Below is a small trained network, with its code and all its weights. Each question gives an input and a class and asks what happens when units are switched off, that is, made to give their printed mean instead of their output.

import numpy as np


def w(rows, s, z=0):
    codes = np.array(rows[::2]) - 128.0
    scale = np.full(codes.shape[1], s)
    scale[-1] = z or s
    return codes * scale


def f(y):
    return np.maximum(y, 0)


def log_softmax(a):
    a = a - a.max(-1, keepdims=True)
    return a - np.log(np.exp(a).sum(-1, keepdims=True))


def net(x, mask):
    res = np.array(x, float).reshape(1, 6) / 4 @ E
    y = f(res @ A[0][:, :-1].T + A[0][:, -1])
    res = res + np.where(mask, y, B[0][:, -1]) @ B[0][:, :-1]
    return log_softmax(res[-1] @ U[:, :-1].T + U[:, -1])


A, B = {}, {}
E = w([
[126,129,128,124,133,130],'x0',
[201,87,138,81,138,42],'x1',
[158,74,219,120,135,213],'x2',
[126,125,130,132,127,125],'x3',
[154,140,139,200,248,111],'x4',
[129,131,132,130,125,127],'x5',
],0.016)
A[0] = w([
[125,214,65,196,209,42,143],'n0',
[118,119,153,113,78,191,225],'n1',
[226,69,156,42,143,19,144],'n2',
[106,205,62,112,78,70,190],'n3',
[128,38,197,64,40,206,117],'n4',
[133,149,119,148,151,72,75],'n5',
[78,183,25,62,41,75,217],'n6',
[229,37,121,71,135,37,146],'n7',
[193,134,147,117,179,54,87],'n8',
[94,171,42,60,3,92,232],'n9',
[184,86,225,156,190,201,62],'n10',
[208,109,151,240,255,171,66],'n11',
[145,66,150,47,63,133,146],'n12',
[95,147,107,91,106,92,116],'n13',
[114,205,76,213,231,90,221],'n14',
[66,124,124,125,110,201,254],'n15',
],0.0083,0.0058)
B[0] = w([
[150,174,78,125,97,58,199],'n0',
[102,151,131,114,101,209,197],'n1',
[223,89,124,12,214,65,227],'n2',
[70,89,137,177,153,73,204],'n3',
[203,197,31,64,88,204,222],'n4',
[163,145,107,99,137,64,150],'n5',
[67,51,191,184,164,85,239],'n6',
[237,97,127,28,216,55,220],'n7',
[150,135,114,97,195,40,178],'n8',
[77,68,220,161,173,125,250],'n9',
[47,42,254,126,156,147,205],'n10',
[44,89,175,200,156,43,214],'n11',
[196,74,128,57,135,183,196],'n12',
[118,104,160,143,165,103,161],'n13',
[88,205,57,185,67,75,208],'n14',
[82,131,164,139,85,214,203],'n15',
],0.0085,0.018)
U = w([
[35,90,184,207,114,146,252],'0',
[140,39,194,122,190,75,83],'1',
[99,254,22,200,38,104,161],'2',
[195,189,19,117,155,45,34],'3',
[127,164,131,115,39,222,173],'4',
[241,93,110,70,121,176,8],'5',
],0.0094,0.0027)

Each question gives the input, the list of numbers given to net, and the class t.
The units are the neurons (one row each of A and B). Each row of codes is followed by its name. A weight is (code - 128) times the scale printed after its matrix; where a second scale follows, it is the last column's (A, B and U).
mask holds one flag per neuron, in row order. A switched-off neuron (its flag False) gives its mean, the last column of its row in B, instead of its output. The means were averaged over made-up inputs and are rounded, as every weight is.
A unit's drop is (log p(t) with every unit on - log p(t) with that unit switched off) / (log p(t) with every unit on - log p(t) with every unit switched off).
The circuit of an input: a set's keep is (log p(t) with only the set's units on - log p(t) with every unit switched off) / (log p(t) with every unit on - log p(t) with every unit switched off). Starting from the 12 units with the biggest drops (on a tie, the unit counted first), units are removed one at a time, each time the one whose removal leaves the highest keep (on an exact tie, the one counted first), for as long as the keep stays at least 0.8.
circuit, biggest first: the units of the circuit, biggest drop first
top k neurons: the k neurons with the biggest drops, biggest first
drop when u is switched off: that unit's drop, to one decimal
input [1,-6,-3,4,1,-7], class 2: circuit, biggest first : [n10 n14]
input [-3,1,1,2,-6,5], class 5: circuit, biggest first : [n4]
input [-8,-6,-6,0,0,4], class 0: top 2 neurons : [n6 n4]
input [-6,-3,0,7,7,1], class 2: top 2 neurons : [n14 n9]
input [2,-1,-8,-3,0,8], class 0: top 2 neurons : [n6 n9]
input [-3,-5,-1,-4,0,8], class 0: top 2 neurons : [n4 n0]
input [-8,8,-5,7,1,6], class 3: top 3 neurons : [n10 n0 n11]
input [7,-5,3,4,0,7], class 4: top 2 neurons : [n6 n9]
input [-6,-8,8,7,2,-6], class 0: top 2 neurons : [n10 n11]
input [6,-1,1,7,-8,-4], class 4: top 2 neurons : [n4 n11]
input [-5,0,-8,-5,0,-1], class 0: top 2 neurons : [n6 n9]
input [0,5,3,6,0,7], class 5: drop when n6 is switched off : 0.2
input [6,3,0,-3,6,0], class 3: drop when n14 is switched off : 0.2
input [5,2,3,-1,-4,0], class 5: drop when n5 is switched off : 0.0
input [-3,-8,-1,7,8,-8], class 2: circuit, biggest first : [n14]
